Below are the code and all the weights of a small trained network. Each question names an input and a target symbol and asks about switching units off, where a switched-off unit gives its printed mean instead of its output.

import numpy as np


def w(rows, s, z=0):
    codes = np.array(rows[::2]) - 128.0
    scale = np.full(codes.shape[1], s)
    scale[-1] = z or s
    return codes * scale


def norm(h):
    return h / np.sqrt((h * h).mean(-1, keepdims=True) + 1e-5)


def softmax(a):
    e = np.exp(a - a.max(-1, keepdims=True))
    return e / e.sum(-1, keepdims=True)


def log_softmax(a):
    a = a - a.max(-1, keepdims=True)
    return a - np.log(np.exp(a).sum(-1, keepdims=True))


def net(x, mask):
    ids = ['ΓΛΞΣΨαβδεζημπτω'.index(c) for c in x.split()]
    T = len(ids)
    res = E[ids] + P[:T]
    u = 0
    for l in range(2):
        r = norm(res)
        for j in range(3):
            rows = slice(4 * j, 4 * j + 4)
            q, k, v = (r @ M[l][rows].T for M in (Q, K, V))
            z = softmax(np.where(np.tri(T) > 0, q @ k.T / 4**0.5, -1e9)) @ v
            o = O[l][rows]
            res = res + np.where(mask[u + j], z, o[:, -1]) @ o[:, :-1]
        u += 3
    return log_softmax(norm(res)[-1] @ U[:, :-1].T + U[:, -1])


Q, K, V, O = {}, {}, {}, {}
E = w([
[154,113,108,136],'Γ',
[115,105,147,117],'Λ',
[60,162,81,114],'Ξ',
[100,115,132,175],'Σ',
[128,94,104,133],'Ψ',
[150,5,211,185],'α',
[125,100,114,131],'β',
[159,122,103,141],'δ',
[166,112,101,142],'ε',
[125,170,120,122],'ζ',
[127,158,115,125],'η',
[168,146,119,155],'μ',
[118,173,140,112],'π',
[153,89,97,58],'τ',
[153,139,143,63],'ω',
],0.029)
P = w([
[220,185,25,182],'0',
[255,124,23,191],'1',
[224,106,61,201],'2',
[191,102,76,209],'3',
[174,85,99,192],'4',
[159,79,113,194],'5',
[154,84,119,189],'6',
[145,92,130,186],'7',
[139,99,138,176],'8',
[130,110,145,167],'9',
[135,124,140,165],'10',
[132,118,138,168],'11',
[143,111,132,177],'12',
],0.0052)
Q[0] = w([
[80,83,140,122],'0.h0',
[87,163,103,130],'0.h0',
[35,147,146,244],'0.h0',
[88,127,73,179],'0.h0',
[169,121,213,146],'0.h1',
[109,202,168,112],'0.h1',
[128,101,222,96],'0.h1',
[99,89,98,94],'0.h1',
[230,105,120,221],'0.h2',
[88,2,100,78],'0.h2',
[128,212,202,117],'0.h2',
[114,78,97,27],'0.h2',
],0.014)
K[0] = w([
[94,116,156,129],'0.h0',
[159,156,82,150],'0.h0',
[137,155,212,254],'0.h0',
[174,58,112,196],'0.h0',
[206,126,141,117],'0.h1',
[159,130,80,148],'0.h1',
[183,147,149,176],'0.h1',
[58,101,133,176],'0.h1',
[214,153,145,220],'0.h2',
[108,53,185,115],'0.h2',
[103,208,152,88],'0.h2',
[104,81,154,77],'0.h2',
],0.016)
V[0] = w([
[160,173,71,26],'0.h0',
[50,169,111,72],'0.h0',
[177,151,138,223],'0.h0',
[72,129,97,131],'0.h0',
[121,123,152,87],'0.h1',
[153,99,216,224],'0.h1',
[173,51,163,2],'0.h1',
[157,118,48,105],'0.h1',
[128,108,57,97],'0.h2',
[106,153,117,183],'0.h2',
[79,136,173,115],'0.h2',
[68,45,70,70],'0.h2',
],0.009)
O[0] = w([
[61,145,170,193,86],'0.h0',
[181,214,69,223,3],'0.h0',
[83,105,100,66,239],'0.h0',
[194,186,122,182,100],'0.h0',
[125,125,103,187,84],'0.h1',
[227,162,75,176,115],'0.h1',
[122,187,199,183,63],'0.h1',
[93,130,254,87,200],'0.h1',
[55,120,116,170,146],'0.h2',
[186,177,113,187,161],'0.h2',
[103,161,141,55,33],'0.h2',
[41,201,80,116,43],'0.h2',
],0.0068,0.0061)
Q[1] = w([
[115,167,70,50],'1.h0',
[83,162,195,127],'1.h0',
[91,183,97,107],'1.h0',
[145,52,123,168],'1.h0',
[134,136,134,12],'1.h1',
[15,132,167,186],'1.h1',
[183,166,173,82],'1.h1',
[197,82,94,224],'1.h1',
[97,123,19,160],'1.h2',
[207,78,95,192],'1.h2',
[119,169,137,106],'1.h2',
[127,188,185,44],'1.h2',
],0.011)
K[1] = w([
[133,102,146,239],'1.h0',
[129,150,148,147],'1.h0',
[109,128,144,182],'1.h0',
[129,189,171,125],'1.h0',
[159,184,36,138],'1.h1',
[7,98,140,29],'1.h1',
[192,178,76,126],'1.h1',
[140,96,231,133],'1.h1',
[119,31,122,156],'1.h2',
[216,97,159,142],'1.h2',
[102,159,102,145],'1.h2',
[82,205,113,131],'1.h2',
],0.014)
V[1] = w([
[138,118,183,177],'1.h0',
[100,84,159,137],'1.h0',
[133,50,28,246],'1.h0',
[168,254,107,137],'1.h0',
[130,76,161,122],'1.h1',
[248,202,79,60],'1.h1',
[109,213,171,48],'1.h1',
[82,45,176,7],'1.h1',
[144,129,240,118],'1.h2',
[63,159,189,125],'1.h2',
[134,149,224,13],'1.h2',
[137,121,80,130],'1.h2',
],0.0093)
O[1] = w([
[163,67,131,133,119],'1.h0',
[126,82,120,160,165],'1.h0',
[43,103,213,168,126],'1.h0',
[164,151,166,47,2],'1.h0',
[98,149,170,148,194],'1.h1',
[135,35,123,2,105],'1.h1',
[195,137,100,87,34],'1.h1',
[144,230,171,107,222],'1.h1',
[115,47,178,82,154],'1.h2',
[138,86,108,61,73],'1.h2',
[109,138,199,31,150],'1.h2',
[141,154,118,141,132],'1.h2',
],0.0097,0.0072)
U = w([
[93,172,189,118,1],'Γ',
[142,175,174,96,34],'Λ',
[100,219,163,97,77],'Ξ',
[76,97,15,183,45],'Σ',
[20,192,69,47,233],'Ψ',
[107,175,157,154,80],'α',
[154,135,105,106,122],'β',
[95,125,132,117,166],'δ',
[106,145,116,190,102],'ε',
[141,147,133,132,98],'ζ',
[152,159,145,104,151],'η',
[202,5,224,179,76],'μ',
[218,105,66,83,126],'π',
[151,188,228,180,62],'τ',
[236,187,141,101,179],'ω',
],0.015,0.0074)

Each question gives the input, a string of symbols that net reads in full, and the target symbol t.
The units are the heads (4 rows each of Q, K, V and O). Each row of codes is followed by its name. A weight is (code - 128) times the scale printed after its matrix; where a second scale follows, it is the last column's (O and U).
mask holds one flag per head, layer by layer. A switched-off head (its flag False) gives its mean, the last column of its rows in O, instead of its output. The means were averaged over made-up inputs and are rounded, as every weight is.
A unit's drop is (log p(t) with every unit on - log p(t) with that unit switched off) / (log p(t) with every unit on - log p(t) with every unit switched off).
The circuit of an input: a set's keep is (log p(t) with only the set's units on - log p(t) with every unit switched off) / (log p(t) with every unit on - log p(t) with every unit switched off). Starting from all 6 units, units are removed one at a time, each time the one whose removal leaves the highest keep (on an exact tie, the one counted first), for as long as the keep stays at least 0.8.
circuit, biggest first: the units of the circuit, biggest drop first
unit that matters most: the unit with the biggest drop
which heads matter: for each layer, one digit per head in row order, 1 if its drop is at least 0.15 and else 0, layers parted by /
input π τ μ Ξ β μ ε τ, target Ψ: which heads matter -> 011 / 001
input μ β π Σ, target π: unit that matters most -> 1.h0
input Σ β Ξ Σ Σ μ μ μ Σ, target μ: circuit, biggest first -> [0.h2 0.h0]
input Ξ α Σ μ Ξ μ δ Γ Σ Λ, target Σ: which heads matter -> 101 / 011
input Σ π β Σ, target π: which heads matter -> 101 / 010
input Σ Σ τ α μ Ξ α ω Σ, target ω: which heads matter -> 111 / 100
input Σ π Σ μ, target π: circuit, biggest first -> [1.h1 0.h0]
input Ξ Ψ ω, target Σ: which heads matter -> 100 / 011
input μ Ξ Ξ Σ Σ π, target Ψ: circuit, biggest first -> [0.h1 1.h1 0.h0]
input ω Σ Σ μ μ Ψ, target Σ: circuit, biggest first -> [0.h2 0.h1]
input μ μ Ξ ζ Σ μ μ Λ μ μ μ ω, target Ψ: which heads matter -> 011 / 011
input Ξ μ ζ Λ μ π, target Σ: which heads matter -> 100 / 011
input Σ Γ Ψ μ α μ Γ Ξ τ μ Ξ τ Ψ, target Ψ: which heads matter -> 011 / 000
input η Ψ Ξ τ η δ, target τ: circuit, biggest first -> [0.h1 1.h1]
input Ξ Σ Λ μ Ξ τ, target Ψ: unit that matters most -> 0.h2
input τ μ ε, target τ: which heads matter -> 110 / 010
input π μ ε, target π: which heads matter -> 011 / 100
input μ Σ Σ μ τ μ Λ, target Ψ: which heads matter -> 001 / 000
input Ξ τ Σ β μ Σ η, target Σ: circuit, biggest first -> [0.h0 1.h2]
input μ ε π ε μ ω μ δ, target ω: circuit, biggest first -> [1.h0]
input η μ Σ Ψ, target Σ: which heads matter -> 010 / 001
input β ζ ε α α Σ μ Λ μ τ ω δ, target ω: circuit, biggest first -> [1.h0 0.h0]
input Ξ μ α μ ε μ π ζ τ μ μ μ ζ, target Σ: circuit, biggest first -> [0.h0 1.h2 1.h1]
input α Ψ Σ β δ α β ζ, target μ: circuit, biggest first -> [0.h1 1.h1]
